Below is a small trained network, with its code and all its weights. Each question gives an input and a class and asks what happens when units are switched off, that is, made to give their printed mean instead of their output.

import numpy as np


def w(rows, s, z=0):
    codes = np.array(rows[::2]) - 128.0
    scale = np.full(codes.shape[1], s)
    scale[-1] = z or s
    return codes * scale


def norm(h):
    return h / np.sqrt((h * h).mean(-1, keepdims=True) + 1e-5)


def f(y):
    return y / 2 * (1 + np.tanh(0.7978845608 * (y + 0.044715 * y**3)))


def log_softmax(a):
    a = a - a.max(-1, keepdims=True)
    return a - np.log(np.exp(a).sum(-1, keepdims=True))


def net(x, mask):
    res = np.array(x, float).reshape(1, 3) / 4 @ E
    u = 0
    for l in range(3):
        y = f(norm(res) @ A[l][:, :-1].T + A[l][:, -1])
        res = res + np.where(mask[u : u + 5], y, B[l][:, -1]) @ B[l][:, :-1]
        u += 5
    return log_softmax(norm(res)[-1] @ U[:, :-1].T + U[:, -1])


A, B = {}, {}
E = w([
[125,3,193],'x0',
[85,79,121],'x1',
[43,83,90],'x2',
],0.0042)
A[0] = w([
[228,165,38,214],'0.n0',
[31,145,173,136],'0.n1',
[48,107,234,254],'0.n2',
[166,122,117,81],'0.n3',
[194,255,121,18],'0.n4',
],0.0077,0.0017)
B[0] = w([
[98,251,254,225],'0.n0',
[156,153,73,159],'0.n1',
[181,95,45,206],'0.n2',
[171,228,124,121],'0.n3',
[31,101,116,254],'0.n4',
],0.0062,0.0037)
A[1] = w([
[234,116,132,102],'1.n0',
[2,114,145,228],'1.n1',
[210,76,97,150],'1.n2',
[13,137,137,63],'1.n3',
[70,232,156,254],'1.n4',
],0.008,0.0016)
B[1] = w([
[143,228,74,141],'1.n0',
[179,90,113,204],'1.n1',
[100,62,129,172],'1.n2',
[139,141,145,177],'1.n3',
[76,120,249,253],'1.n4',
],0.014,0.0057)
A[2] = w([
[141,153,177,98],'2.n0',
[201,206,159,124],'2.n1',
[143,254,111,4],'2.n2',
[201,197,91,106],'2.n3',
[109,149,94,55],'2.n4',
],0.0086,0.0028)
B[2] = w([
[210,20,174,254],'2.n0',
[120,255,78,211],'2.n1',
[198,155,53,103],'2.n2',
[101,189,165,91],'2.n3',
[9,83,125,21],'2.n4',
],0.0068,0.001)
U = w([
[113,178,226,244],'0',
[143,42,30,193],'1',
[175,254,79,5],'2',
],0.0097,0.0028)

Each question gives the input, the list of numbers given to net, and the class t.
The units are the neurons (one row each of A and B). Each row of codes is followed by its name. A weight is (code - 128) times the scale printed after its matrix; where a second scale follows, it is the last column's (A, B and U).
mask holds one flag per neuron, layer by layer. A switched-off neuron (its flag False) gives its mean, the last column of its row in B, instead of its output. The means were averaged over made-up inputs and are rounded, as every weight is.
A unit's drop is (log p(t) with every unit on - log p(t) with that unit switched off) / (log p(t) with every unit on - log p(t) with every unit switched off).
The circuit of an input: a set's keep is (log p(t) with only the set's units on - log p(t) with every unit switched off) / (log p(t) with every unit on - log p(t) with every unit switched off). Starting from the 12 units with the biggest drops (on a tie, the unit counted first), units are removed one at a time, each time the one whose removal leaves the highest keep (on an exact tie, the one counted first), for as long as the keep stays at least 0.8.
circuit, biggest first: the units of the circuit, biggest drop first
top k neurons: the k neurons with the biggest drops, biggest first
k most important neurons of layer l: the k neurons of layer l with the biggest drops, biggest first
drop when u is switched off: that unit's drop, to one decimal
input [6,-3,-6], class 2: top 2 neurons -> 1.n0, 1.n4
input [6,-7,-2], class 2: top 3 neurons -> 1.n0, 0.n4, 1.n4
input [4,-3,-8], class 2: top 4 neurons -> 1.n0, 1.n4, 2.n1, 2.n2
input [4,1,-5], class 2: 3 most important neurons of layer 1 -> 1.n0, 1.n4, 1.n1
input [0,8,-8], class 2: circuit, biggest first -> 0.n4, 1.n0, 1.n4
input [7,7,-4], class 1: circuit, biggest first -> 1.n4
input [-5,8,6], class 1: circuit, biggest first -> 0.n0, 1.n4
input [1,8,-4], class 1: top 3 neurons -> 1.n4, 1.n2, 0.n0
input [8,-8,-7], class 2: circuit, biggest first -> 1.n0, 1.n4
input [6,-8,-2], class 2: 2 most important neurons of layer 1 -> 1.n0, 1.n4
input [-2,3,7], class 1: circuit, biggest first -> 1.n4, 0.n0
input [4,3,-7], class 2: top 2 neurons -> 1.n0, 0.n4
input [-4,2,8], class 1: circuit, biggest first -> 0.n0, 1.n4
input [8,-1,5], class 1: circuit, biggest first -> 1.n4
input [8,-3,-6], class 2: top 4 neurons -> 1.n0, 0.n4, 1.n4, 1.n1
input [6,1,-2], class 1: drop when 1.n4 is switched off -> 0.3
input [6,8,0], class 1: drop when 1.n4 is switched off -> 0.2
input [0,6,3], class 1: drop when 1.n4 is switched off -> 0.2
